Below is a small trained network, with its code and all its weights. Each question gives an input and a class and asks what happens when units are switched off, that is, made to give their printed mean instead of their output.

import numpy as np


def w(rows, s, z=0):
    codes = np.array(rows[::2]) - 128.0
    scale = np.full(codes.shape[1], s)
    scale[-1] = z or s
    return codes * scale


def f(y):
    return y / 2 * (1 + np.tanh(0.7978845608 * (y + 0.044715 * y**3)))


def log_softmax(a):
    a = a - a.max(-1, keepdims=True)
    return a - np.log(np.exp(a).sum(-1, keepdims=True))


def net(x, mask):
    res = np.array(x, float).reshape(1, 4) / 4 @ E
    y = f(res @ A[0][:, :-1].T + A[0][:, -1])
    res = res + np.where(mask, y, B[0][:, -1]) @ B[0][:, :-1]
    return log_softmax(res[-1] @ U[:, :-1].T + U[:, -1])


A, B = {}, {}
E = w([
[139,124,249],'x0',
[129,133,126],'x1',
[45,140,151],'x2',
[127,127,129],'x3',
],0.012)
A[0] = w([
[255,79,149,119],'N0',
[117,96,75,106],'N1',
[107,150,65,102],'N2',
[34,98,136,104],'N3',
[109,89,147,253],'N4',
[186,74,108,85],'N5',
],0.015,0.012)
B[0] = w([
[2,150,104,206],'N0',
[24,111,210,162],'N1',
[47,64,218,173],'N2',
[71,241,81,175],'N3',
[84,59,49,245],'N4',
[87,245,133,149],'N5',
],0.0099,0.012)
U = w([
[107,231,84,47],'0',
[139,88,78,248],'1',
[109,75,217,121],'2',
[149,102,66,254],'3',
[217,83,56,162],'4',
[236,176,152,47],'5',
[246,143,142,27],'6',
[253,182,169,39],'7',
],0.015,0.0084)

Each question gives the input, the list of numbers given to net, and the class t.
The units are the neurons (one row each of A and B). Each row of codes is followed by its name. A weight is (code - 128) times the scale printed after its matrix; where a second scale follows, it is the last column's (A, B and U).
mask holds one flag per neuron, in row order. A switched-off neuron (its flag False) gives its mean, the last column of its row in B, instead of its output. The means were averaged over made-up inputs and are rounded, as every weight is.
A unit's drop is (log p(t) with every unit on - log p(t) with that unit switched off) / (log p(t) with every unit on - log p(t) with every unit switched off).
The circuit of an input: a set's keep is (log p(t) with only the set's units on - log p(t) with every unit switched off) / (log p(t) with every unit on - log p(t) with every unit switched off). Starting from all 6 units, units are removed one at a time, each time the one whose removal leaves the highest keep (on an exact tie, the one counted first), for as long as the keep stays at least 0.8.
units of the circuit, in order: the units of the circuit, biggest drop first
most important unit: the unit with the biggest drop
k most important neurons: the k neurons with the biggest drops, biggest first
drop when u is switched off: that unit's drop, to one decimal
input [6,-4,6,5], class 0: most important unit : N3
input [-7,1,-4,-3], class 2: units of the circuit, in order : (N2 N1)
input [-1,5,-5,0], class 0: 3 most important neurons : (N0 N5 N4)
input [4,-8,-1,3], class 1: 3 most important neurons : (N2 N1 N4)
input [7,7,-3,3], class 1: 2 most important neurons : (N2 N1)
input [-4,-2,2,-4], class 2: units of the circuit, in order : (N2 N1 N3)
input [5,3,-7,4], class 0: 2 most important neurons : (N0 N5)
input [2,1,6,-7], class 3: 4 most important neurons : (N0 N4 N5 N1)
input [6,-7,-7,-6], class 0: 2 most important neurons : (N0 N5)
input [5,2,-1,-6], class 3: 3 most important neurons : (N2 N1 N4)
input [3,1,3,-4], class 3: units of the circuit, in order : (N2 N1 N0)
input [4,1,7,2], class 0: 2 most important neurons : (N3 N2)
input [-6,5,3,6], class 2: 3 most important neurons : (N2 N1 N4)
input [5,-4,-8,-1], class 0: units of the circuit, in order : (N0)
input [-8,-7,-6,-8], class 2: 3 most important neurons : (N2 N1 N3)
input [-2,-7,-8,5], class 0: 2 most important neurons : (N5 N0)
input [3,6,7,-4], class 0: 2 most important neurons : (N3 N2)
input [-7,2,-4,-7], class 2: 2 most important neurons : (N2 N1)
input [4,2,2,5], class 3: 3 most important neurons : (N2 N1 N4)
input [-3,5,-7,0], class 0: 3 most important neurons : (N5 N0 N4)
input [-1,6,-7,5], class 0: drop when N4 is switched off : 0.1
input [1,2,-2,1], class 4: drop when N2 is switched off : 0.3
input [4,-3,5,-8], class 3: drop when N0 is switched off : 0.2
input [6,8,2,6], class 1: drop when N4 is switched off : 0.3
